Below is a small trained network, with its code and all its weights. Each question gives an input and a target symbol and asks what happens when units are switched off, that is, made to give their printed mean instead of their output.

import numpy as np


def w(rows, s, z=0):
    codes = np.array(rows[::2]) - 128.0
    scale = np.full(codes.shape[1], s)
    scale[-1] = z or s
    return codes * scale


def f(y):
    return y / 2 * (1 + np.tanh(0.7978845608 * (y + 0.044715 * y**3)))


def softmax(a):
    e = np.exp(a - a.max(-1, keepdims=True))
    return e / e.sum(-1, keepdims=True)


def log_softmax(a):
    a = a - a.max(-1, keepdims=True)
    return a - np.log(np.exp(a).sum(-1, keepdims=True))


def net(x, mask):
    ids = ['βδλπσφψ'.index(c) for c in x.split()]
    T = len(ids)
    res = E[ids] + P[:T]
    u = 0
    for l in range(2):
        q, k, v = (res @ M[l].T for M in (Q, K, V))
        z = softmax(np.where(np.tri(T) > 0, q @ k.T / 2**0.5, -1e9)) @ v
        res = res + np.where(mask[u], z, O[l][:, -1]) @ O[l][:, :-1]
        u += 1
        y = f(res @ A[l][:, :-1].T + A[l][:, -1])
        res = res + np.where(mask[u : u + 4], y, B[l][:, -1]) @ B[l][:, :-1]
        u += 4
    return log_softmax(res[-1] @ U[:, :-1].T + U[:, -1])


Q, K, V, O, A, B = {}, {}, {}, {}, {}, {}
E = w([
[189,142,117,125,135],'β',
[72,160,1,48,171],'δ',
[157,70,177,124,85],'λ',
[93,65,188,179,112],'π',
[114,155,122,48,151],'σ',
[166,128,125,98,191],'φ',
[62,79,74,9,97],'ψ',
],0.017)
P = w([
[168,44,3,163,8],'0',
[129,250,88,84,130],'1',
[132,226,4,101,93],'2',
[93,147,89,115,64],'3',
[97,194,136,156,100],'4',
[53,107,95,162,35],'5',
[28,141,103,112,63],'6',
[76,62,101,222,32],'7',
[58,89,81,167,93],'8',
[98,135,57,197,143],'9',
],0.0051)
Q[0] = w([
[251,46,25,13,89],'0.h1',
[106,189,143,25,78],'0.h1',
],0.0034)
K[0] = w([
[163,67,114,170,127],'0.h1',
[155,12,19,191,255],'0.h1',
],0.0047)
V[0] = w([
[20,141,110,227,213],'0.h1',
[249,4,77,85,1],'0.h1',
],0.0086)
O[0] = w([
[80,180,39,181,118,62],'0.h1',
[110,248,115,62,137,251],'0.h1',
],0.013,0.0023)
A[0] = w([
[108,149,100,132,90,63],'0.n1',
[162,126,168,159,130,108],'0.n2',
[10,228,124,151,164,153],'0.n3',
[171,173,136,129,160,254],'0.n4',
],0.012,0.0042)
B[0] = w([
[87,190,34,75,53,149],'0.n1',
[18,90,191,2,89,126],'0.n2',
[154,155,47,176,75,255],'0.n3',
[174,119,33,99,51,183],'0.n4',
],0.0087,0.0093)
Q[1] = w([
[112,188,73,117,1],'1.h1',
[170,123,119,101,158],'1.h1',
],0.0089)
K[1] = w([
[131,30,108,99,92],'1.h1',
[42,140,118,191,1],'1.h1',
],0.0051)
V[1] = w([
[254,106,107,176,219],'1.h1',
[111,203,222,122,218],'1.h1',
],0.0071)
O[1] = w([
[181,83,35,111,1,71],'1.h1',
[122,94,121,69,140,7],'1.h1',
],0.0077,0.014)
A[1] = w([
[3,142,71,125,122,114],'1.n1',
[136,227,151,170,145,60],'1.n2',
[86,110,98,184,176,24],'1.n3',
[96,99,91,203,62,2],'1.n4',
],0.0055,0.0027)
B[1] = w([
[197,159,205,156,214,254],'1.n1',
[8,102,99,69,173,183],'1.n2',
[165,136,123,40,199,138],'1.n3',
[147,69,112,167,154,154],'1.n4',
],0.011,0.0069)
U = w([
[147,116,174,147,73,174],'β',
[159,119,198,214,129,146],'δ',
[64,109,131,115,40,230],'λ',
[111,100,123,171,108,47],'π',
[226,2,149,95,203,179],'σ',
[183,91,145,160,58,101],'φ',
[67,38,154,56,187,1],'ψ',
],0.0074,0.0053)

Each question gives the input, a string of symbols that net reads in full, and the target symbol t.
The units are the heads (2 rows each of Q, K, V and O) and the neurons (one row each of A and B). Each row of codes is followed by its name. A weight is (code - 128) times the scale printed after its matrix; where a second scale follows, it is the last column's (O, A, B and U).
mask holds one flag per unit, layer by layer, with each layer's heads first. A switched-off unit (its flag False) gives its mean, the last column of its rows in O or B, instead of its output. The means were averaged over made-up inputs and are rounded, as every weight is.
A unit's drop is (log p(t) with every unit on - log p(t) with that unit switched off) / (log p(t) with every unit on - log p(t) with every unit switched off).
The circuit of an input: a set's keep is (log p(t) with only the set's units on - log p(t) with every unit switched off) / (log p(t) with every unit on - log p(t) with every unit switched off). Starting from all 10 units, units are removed one at a time, each time the one whose removal leaves the highest keep (on an exact tie, the one counted first), for as long as the keep stays at least 0.8.
circuit, biggest first: the units of the circuit, biggest drop first
top k neurons: the k neurons with the biggest drops, biggest first
top k neurons in layer l: the k neurons of layer l with the biggest drops, biggest first
drop of u: that unit's drop, to one decimal
input ψ δ ψ β, target λ: circuit, biggest first : [1.n1]
input λ δ φ, target λ: top 2 neurons in layer 1 : [1.n1 1.n2]
input δ π δ δ, target δ: circuit, biggest first : [1.n1 0.h1 1.h1]
input δ δ π σ δ, target δ: circuit, biggest first : [1.n1 0.h1]
input π δ λ, target λ: top 2 neurons : [1.n1 1.n2]
input ψ π β λ π, target λ: circuit, biggest first : [1.n1 0.h1]
input δ ψ β, target λ: top 3 neurons : [1.n1 1.n2 0.n4]
input λ λ φ, target λ: top 2 neurons : [1.n1 0.n4]
input ψ ψ ψ π, target ψ: circuit, biggest first : [1.h1 1.n2 0.h1]
input σ δ σ φ σ β δ δ π δ, target σ: top 3 neurons : [1.n1 1.n3 1.n4]
input λ λ λ φ λ, target λ: top 2 neurons : [1.n1 0.n4]
input ψ π ψ, target ψ: top 2 neurons in layer 1 : [1.n2 1.n1]
input δ φ φ φ δ δ φ π δ δ, target σ: drop of 1.n4 : 0.4
input ψ δ φ ψ, target ψ: drop of 1.h1 : 0.7
